[[ 57 -77  26 -10   5 -41 -12   3  24  42  -1  58 -55]
 [-54 -38 -69  55 -39  24  48  30  44  -8 -40 -23  40]
 [-22 -32  28  27  -4 -43 -49  54 -22  14  14  42  10]
 [-15 -12  21 -35 -84  -4 -46  57  54 -20  -2  16   1]]
->
[[-55  58  -1  42  24   3 -12 -41   5 -10  26 -77  57]
 [ 40 -23 -40  -8  44  30  48  24 -39  55 -69 -38 -54]
 [ 10  42  14  14 -22  54 -49 -43  -4  27  28 -32 -22]
 [  1  16  -2 -20  54  57 -46  -4 -84 -35  21 -12 -15]]

[[ 1  2 23 10  0  4  6 25  8 17  5  4  7]
 [ 2  3 33 16  0  6  9 32  9 26 14  8  7]
 [12  1 28 30  0  4 22 62 15 93 57 41  1]
 [ 2  2 23 11  1  4  9 25  9 19  6  5  7]
 [ 5  3 16 22  1  2 21 32 16 44 38 16  4]
 [ 1  3 43 20  0  8  8 39 10 23  5  4 11]
 [ 1  0  3  3  0  1  4  5  2 10  3  4  1]]
->
[[ 7  4  5 17  8 25  6  4  0 10 23  2  1]
 [ 7  8 14 26  9 32  9  6  0 16 33  3  2]
 [ 1 41 57 93 15 62 22  4  0 30 28  1 12]
 [ 7  5  6 19  9 25  9  4  1 11 23  2  2]
 [ 4 16 38 44 16 32 21  2  1 22 16  3  5]
 [11  4  5 23 10 39  8  8  0 20 43  3  1]
 [ 1  4  3 10  2  5  4  1  0  3  3  0  1]]

[[ 58 -40 -60]
 [-63  19  29]
 [-49  45  48]
 [105 -70 -71]
 [ 58  -4 -10]
 [ 92 -77 -74]
 [ 27  10  12]]
->
[[-60 -40  58]
 [ 29  19 -63]
 [ 48  45 -49]
 [-71 -70 105]
 [-10  -4  58]
 [-74 -77  92]
 [ 12  10  27]]

[[ -54  -24   71   78  -51   40  -43   97   64  -59    2  -51   -8]
 [  63   18  -90  -67   48  -50   53 -104  -72   75   -9   70   11]
 [  69    2   -4  -65   78    3   40  -13  -51   31  -10   12    7]
 [  77    2  -39  -63   84   17   55  -36  -61   45  -41   40   32]
 [  -4  -23   28   30   -8   20  -17   38   24  -18    5  -12   -1]]
->
[[  -8  -51    2  -59   64   97  -43   40  -51   78   71  -24  -54]
 [  11   70   -9   75  -72 -104   53  -50   48  -67  -90   18   63]
 [   7   12  -10   31  -51  -13   40    3   78  -65   -4    2   69]
 [  32   40  -41   45  -61  -36   55   17   84  -63  -39    2   77]
 [  -1  -12    5  -18   24   38  -17   20   -8   30   28  -23   -4]]

[[ 52  -8  46  49 -18  22 -22  -9 -55 -26 -89]
 [ 37 -49 -13  60  -4 -53 101 -61 -67  52 -67]]
->
[[-89 -26 -55  -9 -22  22 -18  49  46  -8  52]
 [-67  52 -67 -61 101 -53  -4  60 -13 -49  37]]

[[-19  55  20 -19  22  11 -50  44]
 [ 35 -77 -37  16 -26 -18  37 -28]
 [ 15 -49 -23  14 -16  -7  42 -26]
 [ 17 -39 -17  11 -15  -7  31 -25]
 [ -7  16   6  -5   7   3 -16  13]
 [ 24 -51 -23  10 -18 -13  22 -20]
 [ 33 -50 -21  11 -22 -14  22 -26]
 [ 35 -73 -37  14 -24 -16  31 -21]
 [-16  66  30 -17  21  14 -40  30]
 [ 11 -21 -12   4  -6  -4   9  -4]
 [ -9  40  21  -8  10   8 -19  10]]
->
[[ 44 -50  11  22 -19  20  55 -19]
 [-28  37 -18 -26  16 -37 -77  35]
 [-26  42  -7 -16  14 -23 -49  15]
 [-25  31  -7 -15  11 -17 -39  17]
 [ 13 -16   3   7  -5   6  16  -7]
 [-20  22 -13 -18  10 -23 -51  24]
 [-26  22 -14 -22  11 -21 -50  33]
 [-21  31 -16 -24  14 -37 -73  35]
 [ 30 -40  14  21 -17  30  66 -16]
 [ -4   9  -4  -6   4 -12 -21  11]
 [ 10 -19   8  10  -8  21  40  -9]]

[[-63  78  90  52 -25]
 [101 -66 -40 -43  19]]
->
[[-25  52  90  78 -63]
 [ 19 -43 -40 -66 101]]

[[ 14  20 -18  -6]
 [-25  17 -47 -66]
 [-41  34 -26 -52]
 [-31  41 -48 -11]
 [ 84 -13  44  18]
 [-33  -2   4   6]]
->
[[ -6 -18  20  14]
 [-66 -47  17 -25]
 [-52 -26  34 -41]
 [-11 -48  41 -31]
 [ 18  44 -13  84]
 [  6   4  -2 -33]]
